Here is a tiny trained network, its code and every weight. The questions are about switching its units off for an input and a class, where a switched-off unit gives its printed mean instead of its output.

import numpy as np


def w(rows, s, z=0):
    codes = np.array(rows[::2]) - 128.0
    scale = np.full(codes.shape[1], s)
    scale[-1] = z or s
    return codes * scale


def norm(h):
    return h / np.sqrt((h * h).mean(-1, keepdims=True) + 1e-5)


def f(y):
    return y / 2 * (1 + np.tanh(0.7978845608 * (y + 0.044715 * y**3)))


def log_softmax(a):
    a = a - a.max(-1, keepdims=True)
    return a - np.log(np.exp(a).sum(-1, keepdims=True))


def net(x, mask):
    res = np.array(x, float).reshape(1, 5) / 4 @ E
    u = 0
    for l in range(3):
        y = f(norm(res) @ A[l][:, :-1].T + A[l][:, -1])
        res = res + np.where(mask[u : u + 8], y, B[l][:, -1]) @ B[l][:, :-1]
        u += 8
    return log_softmax(norm(res)[-1] @ U[:, :-1].T + U[:, -1])


A, B = {}, {}
E = w([
[177,88,112,74,170,185,135,143,85,136,101],'x0',
[74,210,154,48,167,109,58,152,59,118,122],'x1',
[175,131,204,99,146,119,143,174,170,134,115],'x2',
[114,255,193,133,99,99,119,47,144,141,90],'x3',
[180,175,74,121,59,84,125,140,130,171,85],'x4',
],0.0079)
A[0] = w([
[223,62,107,136,132,163,133,83,253,167,103,71],'L0N1',
[229,105,105,188,101,105,124,108,199,106,151,50],'L0N2',
[46,151,80,114,110,125,23,91,203,169,149,128],'L0N3',
[108,212,159,81,144,93,91,156,158,73,135,112],'L0N4',
[126,109,60,139,153,135,116,84,131,178,154,2],'L0N5',
[135,142,167,99,95,70,71,203,167,132,203,173],'L0N6',
[159,35,146,137,89,177,163,162,106,220,114,31],'L0N7',
[105,150,118,47,118,78,111,119,51,57,157,96],'L0N8',
],0.007,0.00096)
B[0] = w([
[93,151,132,74,110,177,109,51,150,171,132,253],'L0N1',
[132,67,164,100,96,206,170,129,156,70,214,223],'L0N2',
[115,175,154,176,90,146,134,143,144,106,108,197],'L0N3',
[129,96,133,172,155,125,94,75,165,187,109,247],'L0N4',
[173,128,123,69,112,101,137,154,133,135,142,150],'L0N5',
[179,131,112,92,162,102,140,119,156,112,2,197],'L0N6',
[130,162,170,172,111,96,138,145,64,159,153,211],'L0N7',
[165,164,122,125,94,147,67,194,175,125,146,220],'L0N8',
],0.01,0.0047)
A[1] = w([
[132,64,122,79,102,110,191,182,90,178,144,96],'L1N1',
[125,30,191,135,141,132,126,170,152,85,176,91],'L1N2',
[82,108,157,158,207,168,142,174,116,87,116,117],'L1N3',
[131,137,20,117,111,158,92,164,44,128,145,148],'L1N4',
[110,42,120,126,171,119,127,142,24,212,109,168],'L1N5',
[128,149,161,85,157,136,167,84,132,204,71,111],'L1N6',
[144,61,119,109,159,1,107,157,146,166,113,248],'L1N7',
[69,110,173,163,168,94,216,115,120,96,119,157],'L1N8',
],0.0077,0.0016)
B[1] = w([
[119,119,81,118,199,29,96,9,75,182,163,220],'L1N1',
[182,156,209,158,80,181,123,113,97,122,115,242],'L1N2',
[176,109,104,248,99,132,168,99,141,80,63,190],'L1N3',
[118,63,128,113,31,101,81,208,105,126,126,237],'L1N4',
[118,163,90,195,101,25,232,172,146,194,132,204],'L1N5',
[148,82,66,120,128,137,122,75,70,27,51,253],'L1N6',
[214,72,254,121,157,123,147,65,178,132,131,196],'L1N7',
[133,198,188,100,70,118,167,188,127,106,80,169],'L1N8',
],0.0078,0.0036)
A[2] = w([
[131,81,154,125,121,131,154,83,254,157,133,162],'L2N1',
[122,97,142,91,78,208,129,46,163,178,193,61],'L2N2',
[124,81,107,110,142,16,131,124,93,171,196,111],'L2N3',
[132,145,96,148,99,108,127,100,154,152,93,116],'L2N4',
[82,187,186,157,123,113,43,109,148,127,90,50],'L2N5',
[122,109,72,77,115,84,182,89,152,121,117,78],'L2N6',
[81,157,143,108,98,161,94,208,139,139,122,250],'L2N7',
[102,166,137,183,119,106,48,75,108,209,42,130],'L2N8',
],0.0078,0.0026)
B[2] = w([
[212,118,32,78,46,103,146,176,157,132,183,231],'L2N1',
[160,222,151,2,128,199,117,126,91,129,173,251],'L2N2',
[62,157,167,140,156,91,74,81,110,244,172,180],'L2N3',
[98,106,149,96,205,171,139,135,145,60,60,163],'L2N4',
[116,125,67,149,207,143,163,190,82,185,215,241],'L2N5',
[192,70,172,98,150,131,95,61,77,163,183,140],'L2N6',
[58,114,87,87,88,99,201,115,173,95,46,183],'L2N7',
[57,107,123,137,205,139,102,142,101,130,205,254],'L2N8',
],0.0078,0.0059)
U = w([
[161,102,202,230,98,144,169,130,110,95,77,62],'0',
[166,152,146,30,55,193,171,75,105,136,199,181],'1',
[111,129,133,101,144,159,113,62,75,63,75,9],'2',
[121,91,135,160,112,57,122,109,47,237,172,137],'3',
[6,190,85,166,215,158,96,141,99,128,140,202],'4',
[79,175,118,162,66,125,177,120,174,72,140,6],'5',
[184,109,149,86,189,72,84,133,186,122,52,113],'6',
[62,107,91,100,54,102,81,197,125,106,65,242],'7',
],0.013,0.0018)

Each question gives the input, the list of numbers given to net, and the class t.
The units are the neurons (one row each of A and B). Each row of codes is followed by its name. A weight is (code - 128) times the scale printed after its matrix; where a second scale follows, it is the last column's (A, B and U).
mask holds one flag per neuron, layer by layer. A switched-off neuron (its flag False) gives its mean, the last column of its row in B, instead of its output. The means were averaged over made-up inputs and are rounded, as every weight is.
A unit's drop is (log p(t) with every unit on - log p(t) with that unit switched off) / (log p(t) with every unit on - log p(t) with every unit switched off).
The circuit of an input: a set's keep is (log p(t) with only the set's units on - log p(t) with every unit switched off) / (log p(t) with every unit on - log p(t) with every unit switched off). Starting from the 12 units with the biggest drops (on a tie, the unit counted first), units are removed one at a time, each time the one whose removal leaves the highest keep (on an exact tie, the one counted first), for as long as the keep stays at least 0.8.
circuit, biggest first: the units of the circuit, biggest drop first
unit that matters most: the unit with the biggest drop
k most important neurons: the k neurons with the biggest drops, biggest first
k most important neurons of layer l: the k neurons of layer l with the biggest drops, biggest first
input [6,0,3,6,6], class 2: unit that matters most	L1N6
input [7,-2,3,-1,-2], class 3: circuit, biggest first	L0N7, L1N5
input [4,-2,8,-6,3], class 3: circuit, biggest first	L0N7, L1N1
input [-3,1,2,-3,-2], class 0: circuit, biggest first	L0N1, L1N3
input [-2,-2,-6,3,-3], class 5: circuit, biggest first	L0N4, L0N1, L2N2
input [-3,-7,-6,-8,-4], class 1: circuit, biggest first	L2N2, L0N1
input [8,2,6,3,8], class 2: circuit, biggest first	L1N6, L2N1
input [6,1,7,2,2], class 2: circuit, biggest first	L1N6, L0N8
input [-5,-3,-5,2,-2], class 5: 4 most important neurons	L0N1, L0N3, L1N8, L0N4
input [-3,-2,7,3,-5], class 0: 4 most important neurons of layer 1	L1N6, L1N8, L1N1, L1N2
input [7,-4,3,-3,-1], class 3: 3 most important neurons	L0N7, L1N1, L1N5
input [3,0,6,4,-6], class 0: circuit, biggest first	L0N1, L1N3
input [3,-2,-8,3,-5], class 7: 4 most important neurons of layer 0	L0N4, L0N1, L0N2, L0N5
input [2,2,4,6,-2], class 4: unit that matters most	L2N8
input [-2,7,0,-2,6], class 4: 2 most important neurons	L2N8, L0N4
input [-8,4,3,4,4], class 4: 3 most important neurons	L2N8, L2N5, L0N3
input [7,2,-1,4,2], class 7: 2 most important neurons	L0N1, L0N6
input [-5,1,4,4,6], class 6: 2 most important neurons of layer 0	L0N6, L0N1
input [4,4,3,0,-2], class 6: 2 most important neurons of layer 0	L0N1, L0N3
input [-6,-8,8,1,-6], class 1: most important neuron of layer 0	L0N1
input [3,7,8,-8,0], class 6: 3 most important neurons	L0N6, L1N7, L2N5
input [5,3,-7,5,4], class 7: 3 most important neurons of layer 2	L2N7, L2N3, L2N2
input [7,-1,-2,4,2], class 2: 2 most important neurons	L0N2, L1N6
input [7,1,8,0,6], class 2: 2 most important neurons	L1N6, L0N1
input [-6,-3,-2,-7,2], class 1: 3 most important neurons	L0N2, L2N2, L1N2
